Below are the code and all the weights of a small trained network. Each question names an input and a class and asks about switching units off, where a switched-off unit gives its printed mean instead of its output.

import numpy as np


def w(rows, s, z=0):
    codes = np.array(rows[::2]) - 128.0
    scale = np.full(codes.shape[1], s)
    scale[-1] = z or s
    return codes * scale


def f(y):
    return y / 2 * (1 + np.tanh(0.7978845608 * (y + 0.044715 * y**3)))


def log_softmax(a):
    a = a - a.max(-1, keepdims=True)
    return a - np.log(np.exp(a).sum(-1, keepdims=True))


def net(x, mask):
    res = np.array(x, float).reshape(1, 5) / 4 @ E
    y = f(res @ A[0][:, :-1].T + A[0][:, -1])
    res = res + np.where(mask, y, B[0][:, -1]) @ B[0][:, :-1]
    return log_softmax(res[-1] @ U[:, :-1].T + U[:, -1])


A, B = {}, {}
E = w([
[138,226,133,186,193,177],'x0',
[134,129,28,196,59,79],'x1',
[95,157,144,45,64,32],'x2',
[255,113,152,141,166,98],'x3',
[130,120,224,132,182,57],'x4',
],0.0066)
A[0] = w([
[114,118,176,94,134,72,152],'neuron 1',
[155,168,84,241,135,144,166],'neuron 2',
[140,140,107,185,135,136,133],'neuron 3',
[168,108,158,122,140,47,130],'neuron 4',
[138,114,166,108,138,65,151],'neuron 5',
[174,196,121,136,127,71,121],'neuron 6',
[172,150,168,138,193,181,125],'neuron 7',
[156,117,66,112,59,104,158],'neuron 8',
[99,212,159,60,116,90,111],'neuron 9',
[49,156,128,110,95,118,253],'neuron 10',
[124,133,127,132,128,128,107],'neuron 11',
[125,113,177,95,137,57,166],'neuron 12',
[173,111,81,121,86,123,45],'neuron 13',
[71,172,135,95,100,124,208],'neuron 14',
[74,116,87,117,55,81,114],'neuron 15',
[43,113,96,123,49,85,137],'neuron 16',
[147,142,98,199,134,142,142],'neuron 17',
[163,110,164,118,140,43,141],'neuron 18',
[106,179,144,87,119,112,133],'neuron 19',
[95,141,130,133,122,124,184],'neuron 20',
[164,115,68,113,58,109,156],'neuron 21',
[179,156,172,141,201,189,131],'neuron 22',
[154,197,87,254,140,134,160],'neuron 23',
[152,112,128,123,129,113,131],'neuron 24',
],0.009,0.0037)
B[0] = w([
[184,109,161,198,136,125,192],'neuron 1',
[172,183,187,237,202,172,242],'neuron 2',
[138,161,165,178,164,149,166],'neuron 3',
[212,57,177,195,72,72,197],'neuron 4',
[190,90,156,193,110,108,188],'neuron 5',
[188,139,224,253,154,140,171],'neuron 6',
[85,107,33,58,120,139,215],'neuron 7',
[136,20,91,86,40,68,226],'neuron 8',
[142,208,151,192,238,223,194],'neuron 9',
[117,155,79,125,195,184,233],'neuron 10',
[123,144,136,124,122,126,122],'neuron 11',
[197,93,159,204,120,113,209],'neuron 12',
[127,95,178,103,74,70,152],'neuron 13',
[113,169,89,126,202,199,205],'neuron 14',
[64,117,19,33,130,160,228],'neuron 15',
[77,153,31,65,173,183,246],'neuron 16',
[154,162,185,203,172,153,187],'neuron 17',
[229,61,179,203,80,78,205],'neuron 18',
[124,169,123,150,185,167,161],'neuron 19',
[124,138,106,126,160,148,157],'neuron 20',
[144,24,99,100,42,59,223],'neuron 21',
[68,108,17,51,123,147,233],'neuron 22',
[177,223,241,245,238,215,254],'neuron 23',
[143,96,133,139,109,109,139],'neuron 24',
],0.0061,0.0056)
U = w([
[69,125,81,4,121,137,136],'0',
[175,63,154,148,71,55,133],'1',
[67,211,186,98,54,49,2],'2',
[132,191,157,175,185,168,148],'3',
],0.011,0.0091)

Each question gives the input, the list of numbers given to net, and the class t.
The units are the neurons (one row each of A and B). Each row of codes is followed by its name. A weight is (code - 128) times the scale printed after its matrix; where a second scale follows, it is the last column's (A, B and U).
mask holds one flag per neuron, in row order. A switched-off neuron (its flag False) gives its mean, the last column of its row in B, instead of its output. The means were averaged over made-up inputs and are rounded, as every weight is.
A unit's drop is (log p(t) with every unit on - log p(t) with that unit switched off) / (log p(t) with every unit on - log p(t) with every unit switched off).
The circuit of an input: a set's keep is (log p(t) with only the set's units on - log p(t) with every unit switched off) / (log p(t) with every unit on - log p(t) with every unit switched off). Starting from the 12 units with the biggest drops (on a tie, the unit counted first), units are removed one at a time, each time the one whose removal leaves the highest keep (on an exact tie, the one counted first), for as long as the keep stays at least 0.8.
circuit, biggest first: the units of the circuit, biggest drop first
unit that matters most: the unit with the biggest drop
k most important neurons: the k neurons with the biggest drops, biggest first
drop when u is switched off: that unit's drop, to one decimal
input [8,-8,-3,-2,3], class 0: circuit, biggest first : neuron 22; neuron 7
input [-7,4,7,-5,4], class 0: unit that matters most : neuron 16
input [-1,-3,2,3,-3], class 1: circuit, biggest first : neuron 16; neuron 23
input [-5,-6,-5,1,3], class 1: 2 most important neurons : neuron 16; neuron 15
input [1,-6,7,3,3], class 1: 4 most important neurons : neuron 23; neuron 18; neuron 4; neuron 2
input [-5,-7,-4,-5,6], class 1: circuit, biggest first : neuron 23; neuron 16
input [3,2,3,-1,8], class 1: 2 most important neurons : neuron 23; neuron 2
input [-8,6,-2,1,-3], class 0: 2 most important neurons : neuron 15; neuron 16
input [-1,-2,5,2,-4], class 0: drop when neuron 7 is switched off : -0.2
input [4,-7,-5,-7,-6], class 0: drop when neuron 9 is switched off : 0.2
input [4,1,4,8,-2], class 1: drop when neuron 4 is switched off : 0.1
